[128 = 0]

[130 150 127 105 146 135 153 123 164 115 135  81 118 125 147 128 121 126
 148 110  60 129 118 154 128 115 179 109 136 175 123  95 139 171 115  89
 132 134 145 130 168 149 127 123 135 174 124 100 140 179 149 108 123 121
  59 137 169 130  98 116 109 121  23 151 138 115 124 113 168 198 141 116
 172 128 147 130 138 239 100 111 107  94 103  96 139 123  93 147 143 111
 160 112 137 145 123 118 115  96 108 138 168 117 120 128 129 180 193 109
 147 109 149 126 128 111 110 149 126 137 142 115 148 135 140 136 133 132
 126 112 133 133 130 117 180 155 130 132  58 125 116 134 149  65 146 125
 107 131 171 154 185 130 128 121 135 127   4 130 147 105 204 169 114 122
  66 101 135 118 133 124 100 108] => E + C
[124 122 146 121 137 124  79 115 105 136 132  86  99 135 143 161 135 127
 159  78  66 116 131 147 120 130 154 107 146 197 127 133 137 194 117 135
 169 129 141 129 140 127 124 128 140 126 133  98 133 122 150 115 128 127
 109 121 141 138 130 159 124 114  36 118 118 126 131 118 161 167 171 114
 148 128 135 140 125 152 114  97 134 131 136 108 117 121  75 128 122 121
 141 121 106 143 110 138 113  85 153 128 187 119 113 139 118 171 179 123
 123 133 128 147 110 134 127 152 124 134 169 144 119 130 134 120 128 112
 127 109 130 119 115 117 166  80 130 117 101 128 122 105  90 159 138 115
 147 135 163 144 149 129 125 124 161 129   4 123 140 119 137 135 124 149
 185 139 112 106 140 113 114 119] => Z + C
[128 113 153 123 137 137 121 119 126 127 119  90  79 118 138 146 127 135
 138 133  88 129 125 153 113 113 121 113 135 214 114 124 138 177 120 122
 157 126 136 134 156 132 129 118 149 148 132  96 138 126 134 119 140 134
  96 132 144 144 136 150 113 114  34 127 125 137 133 139 162 173 152 113
 146 120 140 131 139 203 115  96 127 114 144 103 133 121  99 134 123 116
 145 119 105 141 104 129  98 104 125 142 165  99 121 132 124 166 150 108
 135 129 143 137 127 114 121 153 127 133 132 120 134 145 131 128 140 124
 126 122 128 122 118 122 161 125 137 118 119 128 134 121 146 174 149 132
 116 131 155 141 169 139 133 121 164 126  91 128 115 118 157 135 119 126
 140 125 122 114 129 127 113 120] => E + C
[119 116 137 119 135 135 122 117 105 132 135  96 135 140 125 125 132 124
 157  85  74 129 123 140 125 131 134 112 146 177 123 113 130 156 118 131
 128 133 138 132 126 144 130 139 125 150 127  98 136  93 141 114 150 131
 113 125 132 122  91 145 114 130  43 129 119 117 122  96 152 154 153 122
 175 132 131 145 121 116 127 124 102 127 119 115 118 119  99 140 125 133
 147 120 107 138 112 124 109 105 161 129 173 132 121 141 130 151 167 129
 131 128 115 134 118 125 135 141 125 123 150 138 124 126 137 121 128 119
 123 116 128 118 125 106 162  96 126 108  87 152 116 135 104  96 129 129
 129 138 159 145 157 130 126 124 161 116  30 113 137 118 140 160 130 123
 155 131 118  98 122 136 120 122] => Z + N
[127 140 102 120 120 133 122 140 135 128 140 102 137 125 134 118 129 123
 125 107  68 130 132 133 123 128 169 120 122  94 139 126 135  96 135 111
 119 130 132 122 131 134 128 129 113 132 129  94 127 141 126 124 109 124
 104 134 131 145 126 118 114 122  95 130 158 123 125 111 134 143 114 126
 170 130 118 127 119 145 115 119 114 123 160 125 125 122 151 114 122 124
 120 131 137 136 141 126 133 141 155 132 157 144 122 120 127 127 137 129
 131 127 115 122 134 116 136 128 131 116 132 138 111 144 125 124 131 135
 121 124 142 122 126 134 110 110 125 138  94 127 118 131 131  74 131 118
 125 131 135 138 136 123 124 125  88 140  69 122 158 106 116 190 125 100
 143 121 145 117 148 114 127 126] => E + C
[135 153 171 143 142 118 106 126 146 120 122 113  89 110 137 152 116 132
 134 159 156 128 128 142 114 129 175 124 122 114 145 158 140 149 146 130
 144 131 120 135 153 102 125 114 159 101 132 119 128 218 136 116 125 141
 139 137 156 135 192 137 148 117 116 112 127 159 133 148 132 120 114 121
  52 119 138 118 130 241 137  89 160 112 143 105 133 122 101 132 130 128
 125 127 127 135 110 121 134  94 134 139 141 103 136 124 119 148 143 119
 127 131 173 146 131 140 110 136 132 148 127 123 136 153 115 133 130 121
 143 139 122 124 117 153 117  93 128 148 104 138 140 117 161 185 125 137
 132 120 155 133 137 133 146 126 157 123 252 129 115 146 115  89 133 178
 134 115 119 143 142 109 135 134] => E + C
[118 134 122 127 123 115  89 129 106 136 135 121 137 139 128 153 128 130
 155  78  79 121 132 127 126 157 193 117 143 105 139 167 131 116 130 142
 144 122 127 116 126 112 126 128 141 106 129 120 122 134 133 120 109 123
 149 119 129 138 164 143 155 117  97 105 127 127 129 113 136 130 137 122
 101 128 120 133 114  65 107 109 141 147 123 123 115 129 120 117 127 131
 121 138 132 128 133 140 136 116 166 113 169 143 124 145 149 129 161 129
 114 134 122 145 117 147 131 143 125 138 171 146 104 125 141 115 122 107
 127 128 128 121 132 128 128 101 130 122 101 132 118  97  64 143 113 117
 153 144 145 142  88 127 122 129  97 132 102 133 157 123 100 131 118 166
 172 151 118 122 134 112 133 137] => Z + C
[135 157 149 115 165 117 142 120 146 124 130 105 138 126 133 142 128 125
 130 111  92 128 127 153 132 133 208 118 122 139 129 115 131 147  99 126
 127 128 132 125 161 141 122 129 151 147 126 106 129 193 134  97 138 141
 115 129 176 101 127 103 137 127  38 136 162 121 137  86 147 112 127 119
 112 130 139 128 127 198 116 131 113 114 105 117 145 135  75 140 146 133
 136 119 115 135 119 103 110  83 151 133 166 112 128 149 131 145 169 123
 136 120 148 109 125 143 123 101 138 122 143 130 165 124 142 146 121 115
 128 131 128 127 129 124 170 119 134 154  19 119 122 140 143  78 119 149
 100 118 164 152 164 130 119 123 138 132 130 118 143 129 131 137 131 164
  84 113 112 142 128 134 127 116] => E + N
[117 140 124 131 110 124 111 123  87 142 131 119 144 139 130 133 134 124
 146  80 102 122 134 122 122 140 145 120 143 133 138 145 133 100 148 141
 128 132 130 115 122 129 120 130 128 109 134 108 131 101 133 122 120 116
 132 124 110 134 128 153 124 123 108 112 109 119 121  97 139 160 150 121
 144 134 119 137 111  99 135 110 131 140 119 121 101 119 120 130 117 141
 131 132 129 136 122 132 134 122 155 120 166 144 127 135 120 141 161 127
 120 128 120 142 120 137 130 144 122 128 159 149  97 131 135 114 124 118
 124 119 125 121 130 125 118  93 125 117 126 136 121 102  86 108 127 118
 149 143 157 133 101 138 133 133 149 118  61 127 146 122 103 135 128 143
 184 141 117 106 141 121 125 133] => Z + N
[136 146 153 143 131 121 115 131 140 125 124 119  96 112 133 145 118 132
 125 164 151 129 131 131 109 121 163 128 121 104 142 158 138 124 154 132
 141 129 115 133 152 110 130 109 149 102 134 114 130 200 124 125 122 134
 120 138 135 138 181 136 132 115 121 111 127 142 136 146 130 135 108 118
  75 121 129 121 130 235 132  87 159 110 164 114 128 126 129 130 126 125
 122 133 132 133 116 124 142 116 131 137 134 114 140 121 118 134 114 122
 128 130 158 137 135 136 111 139 124 138 131 123 130 157 116 133 130 132
 149 133 122 126 110 162 104 108 119 140 130 139 148 108 162 178 130 127
 131 120 149 124 121 129 146 127 161 120 252 130 130 141 113  97 127 155
 144 116 124 139 143 112 123 136] => E + C
[125  92 149 132 127 140 102 133 111 114 131 106 107 135 128 124 120 135
 139 130 126 128 128 121 122 117 127 121 131 132 133 130 126 178 145 142
 152 126 134 121 120 126 129 122 118 126 135 115 135 114 144 125 138 130
 116 123 120 143 121 145 114 118  80 119 113 122 123 126 131 152 142 124
 142 131 130 136 135 155 159 118 120 134 159 130 115 119 117 139 117 136
 130 123 109 121 102 121 129 108 156 131 152 120 126 137 116 133 114 126
 132 133 108 138 132 130 132 148 120 125 155 136 122 136 125 117 117 134
 122 112 125 114 121 119 127  79 123 102 163 127 133 117 131 160 125 121
 135 132 136 119 111 139 134 124 208 113 140 117 109 139 124 104 141 117
 177 128 134 107 118 133 116 144] => Z + C
[119  84 112 113 124 146 101 132 114 138 135  81  87 128 133 138 125 129
 136 125  56 126 137 133 115 113 122 112 136 173 124 115 146 167 136 130
 164 121 139 126 145 124 134 126 128 143 133  91 136 104 139 133 125 118
  80 124 129 168 131 146 101 106  21 121 135 132 134 127 151 187 148 115
 178 125 129 132 134 154 119  97 112 134 176 122 117 109 141 127 112 115
 141 125 100 134 112 138 116 127 143 127 170 112 111 128 122 138 121 109
 133 131 105 136 136 105 141 166 121 130 153 131 104 155 127 126 137 136
 130 113 135 115 115 125 140 117 129 104 162 123 127 109 128 187 148 106
 143 144 136 171 133 129 122 127 129 138  54 124 127 113 146 160 126  85
 168 135 141  91 135 124 101 130] => Z + C
[136 175 147 127 152 108 121 124 154 121 122 110 109 114 137 165 125 128
 127 143 109 124 129 151 122 138 215 121 120 126 136 159 139 125 127 124
 140 127 121 130 163 124 123 112 173 116 132 104 130 220 126 110 112 136
 126 136 164 116 187 113 157 121  67 119 146 143 143 118 136 132 120 117
  81 121 141 118 129 223 110  93 148 114 125 106 138 131  94 124 140 122
 126 132 132 135 128 119 129  99 136 129 155 104 130 133 127 154 158 114
 124 127 171 140 133 144 114 127 133 140 140 124 137 137 128 136 129 121
 137 139 130 130 127 152 140 134 138 167  66 126 135 105 138 142 121 127
 117 121 161 146 142 127 133 129 103 132 166 137 147 120 122 114 110 185
 102 117 110 154 144 112 132 124] => E + C
[119 128 134 120 136 134  99 128 120 134 134 101 107 126 140 146 118 131
 155 112  90 130 132 134 119 131 183 127 135 144 136 147 140 150 147 125
 152 119 132 122 152 122 125 120 143 128 133 118 128 149 150 118 115 118
 111 126 138 147 161 142 129 102  50 116 117 121 126 122 155 187 149 113
 118 126 130 135 125 151 115  95 131 134 128 104 123 123 110 128 126 123
 136 119 127 132 118 132 128 102 141 125 170 120 117 129 121 148 163 115
 130 131 138 144 123 125 120 160 118 151 168 126 111 143 141 124 128 123
 133 124 114 124 131 130 147 117 126 114 121 134 123  95 105 159 129 110
 142 140 156 135 113 133 131 126 142 133  99 139 144 120 148 126 113 153
 144 130 128 107 130 111 113 132] => Z + C
[121 122 146 118 132 139 108 125 119 126 130  82 109 133 134 133 113 127
 143 109  93 130 134 132 116 111 159 115 135 147 138 120 134 187 141 129
 150 129 145 125 151 134 127 124 129 139 135 102 135 146 154 114 129 127
  90 125 140 137 110 137 108 119  36 132 121 119 125 122 154 174 144 113
 154 127 136 133 132 207 147 108 113 126 150 113 115 116  98 139 123 139
 142 117 114 141 108 119 121  90 152 138 176 121 121 138 116 143 152 122
 133 129 121 135 131 130 126 150 126 131 170 136 126 135 131 128 123 132
 109 108 126 119 123 117 144  79 124 119 104 134 120 116 136 120 131 115
 127 132 163 136 142 134 133 120 198 116  65 116 133 129 146 132 132 124
 164 115 132 107 131 122 108 129] => Z + C
[141 165 151 133 146 116 121 126 150 125 123 103  91 118 131 155 135 132
 124 127 112 122 124 144 123 110 151 121 121 166 123 118 134 145 116 122
 163 130 126 146 163 131 124 108 147 132 129  99 127 195 122 123 127 133
  87 140 141 120 139 132 118 126  99 130 149 135 133 135 146 141 119 121
 126 111 134 125 134 248 135 101 147 103 157 122 139 120 102 126 128 112
 132 128 124 153 126 128 113 110 117 138 153 106 130 113 127 162 129 112
 131 128 162 123 136 132 114 122 130 130 130 135 141 147 120 138 136 135
 141 123 131 130 118 142 137 131 135 156  86 131 128 141 169 123 143 148
 121 124 159 140 179 131 129 120 137 135 137 123 134 124 140 134 115 135
 128 117 121 142 155 123 119 107] => E + C
[119 134 132 130 130 122 140 126 133 125 126 146 136 122 130 135 121 136
 142 125 143 128 135 112 127 152 188 131 134  94 133 150 130 117 144 131
 133 121 124 127 136 109 124 131 146 126 130 175 120 158 137 123 110 123
 149 121 144 122 155 121 161 122 120 126 117 123 126 111 132 130 113 127
  63 127 131 131 123  88 119 129 138 135  81 120 125 145 109 132 137 133
 124 126 147 118 138 126 136 117 131 114 120 131 132 132 125 118 150 126
 128 130 141 141 117 137 111 141 119 149 153 123 130 125 146 136 116 117
 135 135 118 136 142 133 140 155 134 118 113 133 130 112  95 156 109 126
 130 132 133 125  82 131 134 129 122 122 221 141 130 140 134  99 115 176
  89 152 117 130 111 119 136 143] => M + C
[115 142 131 121 122 137 180 118 108 130 130 114 144 121 130 119 137 120
 146  87  98 125 118 141 126 110  95 114 147 215 114  95 127  88 138 122
 111 127 132 126 133 145 123 138 121 155 129  91 135  66 124 125 142 132
  93 135 112 114  81 150  94 131  71 139  97 113 111  76 158 198 166 131
 192 134 121 147 118 144 126 119 122 105  95 118 125 120  99 134 125 123
 151 119 122 142 114 126 105 124 119 133 155 134 131 130 126 169 177 117
 144 131 132 129 124 117 121 136 116 124 124 135 123 133 147 127 140 130
 131 114 119 131 139 116 145 150 128 108 111 128 116 124 127  64 149 130
 132 141 177 140 161 130 135 121 168 110   5 114 139 104 156 162 114 123
 130 130 115 107 133 148 105 108] => E + N
[135 176 145 135 124 120 113 129 143 128 132 104 103 110 142 144 123 133
 140 102 117 125 119 142 117 127 175 120 130 130 152 145 137 111 153 122
 139 132 129 138 152 126 124 115 141 117 136  97 131 196 129 129 123 135
 107 143 128 136 156 150 122 117 120 124 125 129 123 122 141 163 119 113
 108 120 132 121 124 239 133  83 154 101 150 105 120 127 110 126 123 119
 134 124 139 154 122 129 128 111 140 135 163 128 132 119 118 165 159 124
 129 132 165 142 131 136 104 131 124 136 141 143 123 155 123 124 130 125
 140 122 132 125 121 148 109  84 124 136  94 144 128 119 145 120 142 125
 137 130 178 142 150 131 144 119 160 116 149 121 141 126 125 132 126 157
 163 117 123 127 158 107 118 122] => E + C
[123 132 123 126 130 134 145 122 113 126 140 108 143 133 124 108 132 124
 142  67  96 124 122 133 126 127 132 122 138 141 129 107 118 113 131 137
 133 137 132 137 132 143 126 140 104 149 130 111 131 111 136 126 148 133
 101 122 119 114  84 142 105 133  90 135 128 116 119  67 137 144 127 131
 169 137 119 137 127 133 138 134 108 120 129 124 111 125 123 139 116 139
 133 113 114 138 120 121 109 118 157 128 154 143 133 130 131 138 152 134
 133 130 115 127 124 127 125 121 125 120 142 151 128 130 132 130 121 124
 128 112 119 121 133 118 135  94 121 109  90 132 117 155 125  76 126 132
 128 133 159 140 150 136 119 121 179 116 110 109 135 125 135 170 141 113
 143 130 124 107 131 139 122 122] => Z + N
[123 134 136 114 137 128 116 123 121 126 134  81 124 125 135 166 137 121
 112 154  58 132 139 165 126 116 125 112 123 209 123 141 144 129 112 120
 123 120 122 103 145 139 126 125 152 119 131  41 145 102 119 103 114 128
 105 138 148 136 143 120 113 128  10 113 133 151 135 112 158 177 184 118
 199 126 146 137 123 200 113  93 106 124 146 121 131 107 102 126 124 125
 141 135 109 137 114 117 116 110 134 127 183 104 115 155 122 153 153 116
 135 121 128 131 141 127 150 137 142 116 127 125 128 140 126 119 144 136
 110 128 141 115 122 124 140 132 130 167  98 117 130  82 140  95 149 125
 131 132 155 149 157 120 123 122 108 142   4 128 148  91 100 146 114 117
 153 114 118 131 153 141 102 118] => E + C
[132 117 160 128 163 129 145 123 130 124 120 106 113 119 123 118 122 124
 125 133 135 128 127 138 126 118 120 114 123 163 111 106 120 159 114 136
 144 138 134 142 138 138 129 128 131 147 128 118 133 146 141 122 160 145
 109 125 136 118 105 132 114 132  88 133 139 129 131 119 135 110 119 125
 134 128 148 129 137 189 144 133 119 118 141 124 133 129 107 141 124 128
 132 121 104 137 104 115 108 105 141 138 130 108 133 130 134 137 122 128
 139 127 138 131 130 128 125 117 133 125 119 133 142 134 121 140 125 126
 126 126 117 130 122 124 148 101 125 120  97 129 131 163 160 136 125 146
 118 114 141 142 168 142 130 125 186 122 195 115 103 146 137 136 144 120
 125 125 123 129 121 137 121 125] => E + C
[122 141 138 138 128 128 133 130 100 132 135 110 150 125 120 112 126 122
 147  70 116 120 122 119 116 141 156 117 139 118 147 134 124  80 152 159
 129 146 129 133 119 132 127 136 111 120 136  95 128 121 126 122 147 145
 127 122 103 117 114 156 112 122  96 107 116 120 120  68 136 131 120 129
 137 128 111 139 113 140 150 116 135 120 145 127 110 134 122 146 112 149
 123 132 112 139 109 120 122 109 188 130 167 145 132 133 118 133 151 137
 132 138 120 140 121 139 125 122 120 124 154 161 112 148 130 126 113 116
 133 120 127 117 131 134 109  58 127 111  82 138 121 133 121  93 112 136
 135 132 178 142 119 136 134 123 193 106 190 112 128 132  93 145 144 146
 193 138 119 107 145 133 123 133] => Z + N
[115 150  96 113 122 130 123 137 126 130 146 109 157 134 139 143 130 129
 143  89  53 124 129 125 124 144 231 124 145 101 139 146 141  98 158 113
 134 109 134 103 150 127 125 128 140 130 129 112 134 156 138 115  83 108
 110 128 137 132 139 112 139 115  41 127 140 115 123  77 150 188 133 119
 140 132 125 135 113 117  96 107 123 127 102 109 116 131 123 120 143 127
 133 136 149 123 144 138 134 123 150 115 170 140 121 129 121 135 176 112
 127 122 124 133 124 135 124 146 123 139 183 145 111 132 157 125 119 132
 130 120 131 130 142 135 142 164 135 133  82 134 115  83  80  72 120 113
 125 145 164 139  91 124 119 117  78 135  27 143 182 103 135 155  96 152
 111 134 122 116 144 110 112 127] => M + N
[131 132 154 139 131 126 133 126 125 122 115 152 115 127 126 130 120 135
 128 142 186 124 134 114 122 128 121 138 124 118 127 133 122 148 135 143
 136 132 123 141 124 118 126 124 136 119 125 162 122 147 140 127 145 144
 150 125 127 120 145 137 143 125 170 128 108 134 125 146 116 108 117 132
  72 123 130 125 130 128 148 138 148 125 114 128 130 140 112 137 120 134
 125 124 128 120 119 127 129 118 116 134 101 114 138 127 128 122 118 132
 125 137 147 138 124 135 115 149 121 139 126 126 135 124 128 134 120 118
 136 132 111 132 124 133 124 125 127 112 156 136 136 129 134 178 123 137
 132 122 120 114 111 135 143 130 171 112 250 136  97 153 135  80 136 157
 122 132 123 135 117 124 143 139] => M + C
[130 186 144 146 119 114 105 134 141 126 128 132 133 120 138 137 117 136
 136 125 161 127 128 121 124 127 199 130 120  62 160 163 136 116 166 129
 114 128 124 125 137 118 120 113 140  86 133 130 124 210 131 120 102 131
 141 135 135 122 171 130 140 123 175 123 116 123 122 134 121 131 110 118
  58 124 130 119 120 201 139 111 160 116 125 114 113 132 109 122 133 141
 128 130 156 135 134 125 157 106 132 130 134 140 138 118 109 142 150 131
 127 128 164 141 133 155 108 130 120 140 150 138 121 131 127 123 120 125
 128 129 130 131 126 146 102  89 128 151 108 150 128 111 126 100 116 130
 132 131 154 119 106 128 142 121 154 115 176 129 148 136 110  88 128 182
 154 106 123 137 150  98 143 140] => M + C
